Below is a small trained network, with its code and all its weights. Each question gives an input and a target symbol and asks what happens when units are switched off, that is, made to give their printed mean instead of their output.

import numpy as np


def w(rows, s, z=0):
    codes = np.array(rows[::2]) - 128.0
    scale = np.full(codes.shape[1], s)
    scale[-1] = z or s
    return codes * scale


def softmax(a):
    e = np.exp(a - a.max(-1, keepdims=True))
    return e / e.sum(-1, keepdims=True)


def log_softmax(a):
    a = a - a.max(-1, keepdims=True)
    return a - np.log(np.exp(a).sum(-1, keepdims=True))


def net(x, mask):
    ids = ['ΘΦαβδζημπστψ'.index(c) for c in x.split()]
    T = len(ids)
    res = E[ids] + P[:T]
    u = 0
    for l in range(2):
        r = res
        for j in range(3):
            rows = slice(2 * j, 2 * j + 2)
            q, k, v = (r @ M[l][rows].T for M in (Q, K, V))
            z = softmax(np.where(np.tri(T) > 0, q @ k.T / 2**0.5, -1e9)) @ v
            o = O[l][rows]
            res = res + np.where(mask[u + j], z, o[:, -1]) @ o[:, :-1]
        u += 3
    return log_softmax(res[-1] @ U[:, :-1].T + U[:, -1])


Q, K, V, O = {}, {}, {}, {}
E = w([
[107,44,98,56,193],'Θ',
[100,41,187,22,55],'Φ',
[205,199,83,182,130],'α',
[141,153,47,155,222],'β',
[109,245,153,220,195],'δ',
[82,112,231,156,68],'ζ',
[199,191,253,165,17],'η',
[23,218,225,67,208],'μ',
[234,121,14,123,75],'π',
[39,64,68,236,222],'σ',
[180,182,143,121,37],'τ',
[196,36,129,159,91],'ψ',
],0.0056)
P = w([
[152,22,147,238,237],'0',
[196,142,242,126,88],'1',
[31,208,25,49,118],'2',
[195,73,237,152,62],'3',
[22,228,29,31,62],'4',
[200,33,232,196,61],'5',
[1,237,24,7,56],'6',
],0.0044)
Q[0] = w([
[84,208,30,61,32],'L0H0',
[74,218,18,77,56],'L0H0',
[211,36,235,167,182],'L0H1',
[3,211,61,44,137],'L0H1',
[169,130,230,243,226],'L0H2',
[160,116,230,208,209],'L0H2',
],0.0049)
K[0] = w([
[38,224,251,68,97],'L0H0',
[52,211,253,33,64],'L0H0',
[233,20,61,229,192],'L0H1',
[41,215,108,8,13],'L0H1',
[199,76,144,241,235],'L0H2',
[183,46,158,226,201],'L0H2',
],0.0046)
V[0] = w([
[17,16,244,22,251],'L0H0',
[5,236,229,14,120],'L0H0',
[181,220,213,3,8],'L0H1',
[33,30,245,25,160],'L0H1',
[234,23,21,92,51],'L0H2',
[232,33,6,31,3],'L0H2',
],0.0045)
O[0] = w([
[21,8,9,208,22,170],'L0H0',
[32,215,1,111,13,63],'L0H0',
[65,235,45,17,33,4],'L0H1',
[16,20,26,63,23,130],'L0H1',
[227,46,68,27,239,104],'L0H2',
[231,126,43,5,190,58],'L0H2',
],0.0048,0.0018)
Q[1] = w([
[217,54,231,222,145],'L1H0',
[24,203,58,14,123],'L1H0',
[214,24,232,229,140],'L1H1',
[216,81,220,242,168],'L1H1',
[79,234,4,51,197],'L1H2',
[170,31,224,244,120],'L1H2',
],0.0048)
K[1] = w([
[253,54,85,221,243],'L1H0',
[25,223,191,88,8],'L1H0',
[221,26,223,233,211],'L1H1',
[198,20,201,218,191],'L1H1',
[208,226,18,31,80],'L1H2',
[127,12,239,248,239],'L1H2',
],0.0047)
V[1] = w([
[36,229,163,239,162],'L1H0',
[252,213,219,195,239],'L1H0',
[13,15,74,251,13],'L1H1',
[228,221,226,214,243],'L1H1',
[80,18,51,238,237],'L1H2',
[26,216,250,199,25],'L1H2',
],0.0046)
O[1] = w([
[22,176,225,217,189,168],'L1H0',
[214,91,172,238,230,185],'L1H0',
[28,139,238,2,78,197],'L1H1',
[206,169,226,226,229,186],'L1H1',
[51,28,242,22,216,255],'L1H2',
[183,245,216,210,23,128],'L1H2',
],0.005,0.0056)
U = w([
[214,157,114,210,52,180],'Θ',
[115,69,83,7,97,252],'Φ',
[127,141,214,114,24,107],'α',
[218,195,230,218,21,49],'β',
[239,107,66,253,139,79],'δ',
[16,197,114,125,80,216],'ζ',
[227,83,31,49,208,149],'η',
[159,114,230,21,183,69],'μ',
[91,31,52,36,171,80],'π',
[127,158,86,188,193,136],'σ',
[12,76,69,236,218,163],'τ',
[119,239,126,249,188,53],'ψ',
],0.0046,0.0037)

Each question gives the input, a string of symbols that net reads in full, and the target symbol t.
The units are the heads (2 rows each of Q, K, V and O). Each row of codes is followed by its name. A weight is (code - 128) times the scale printed after its matrix; where a second scale follows, it is the last column's (O and U).
mask holds one flag per head, layer by layer. A switched-off head (its flag False) gives its mean, the last column of its rows in O, instead of its output. The means were averaged over made-up inputs and are rounded, as every weight is.
A unit's drop is (log p(t) with every unit on - log p(t) with that unit switched off) / (log p(t) with every unit on - log p(t) with every unit switched off).
The circuit of an input: a set's keep is (log p(t) with only the set's units on - log p(t) with every unit switched off) / (log p(t) with every unit on - log p(t) with every unit switched off). Starting from all 6 units, units are removed one at a time, each time the one whose removal leaves the highest keep (on an exact tie, the one counted first), for as long as the keep stays at least 0.8.
circuit, biggest first: the units of the circuit, biggest drop first
unit that matters most: the unit with the biggest drop
which heads matter: for each layer, one digit per head in row order, 1 if its drop is at least 0.15 and else 0, layers parted by /
input σ β β β, target μ: circuit, biggest first => [L1H2, L0H1, L1H1, L0H0]
input ζ Φ Θ σ π, target Φ: which heads matter => 110 / 110
input π μ π π ψ τ, target δ: unit that matters most => L1H1
input Θ σ π σ μ σ η, target ζ: circuit, biggest first => [L0H0, L1H0, L0H1, L1H1]
input δ δ σ δ σ μ, target β: circuit, biggest first => [L0H2, L1H2]
input σ ψ σ η, target μ: circuit, biggest first => [L1H2, L0H1, L1H1]
input π β Θ ψ σ δ, target δ: which heads matter => 111 / 110
input π ζ α Θ, target δ: which heads matter => 110 / 110
input α α π η τ ζ π, target η: circuit, biggest first => [L0H2, L1H1, L0H0]
input π π σ Θ, target δ: which heads matter => 110 / 110
input σ π ζ σ ζ δ, target μ: which heads matter => 110 / 011
input π Φ σ Θ ζ Φ σ, target Φ: which heads matter => 011 / 110
input μ σ σ δ ψ, target ζ: which heads matter => 101 / 110
input π ζ π η σ δ μ, target ζ: which heads matter => 110 / 100
input π α ψ τ Φ σ, target δ: circuit, biggest first => [L1H1, L0H0, L1H0, L0H1]
input τ Θ μ Θ η σ π, target ζ: which heads matter => 110 / 101
input σ μ μ Θ α, target ζ: unit that matters most => L0H0
input π Φ η μ α, target ζ: circuit, biggest first => [L0H1, L0H0, L1H0]
input π ψ ζ α, target δ: circuit, biggest first => [L1H1, L0H0, L1H0, L0H2]
input σ μ σ ψ Θ, target ζ: unit that matters most => L0H2
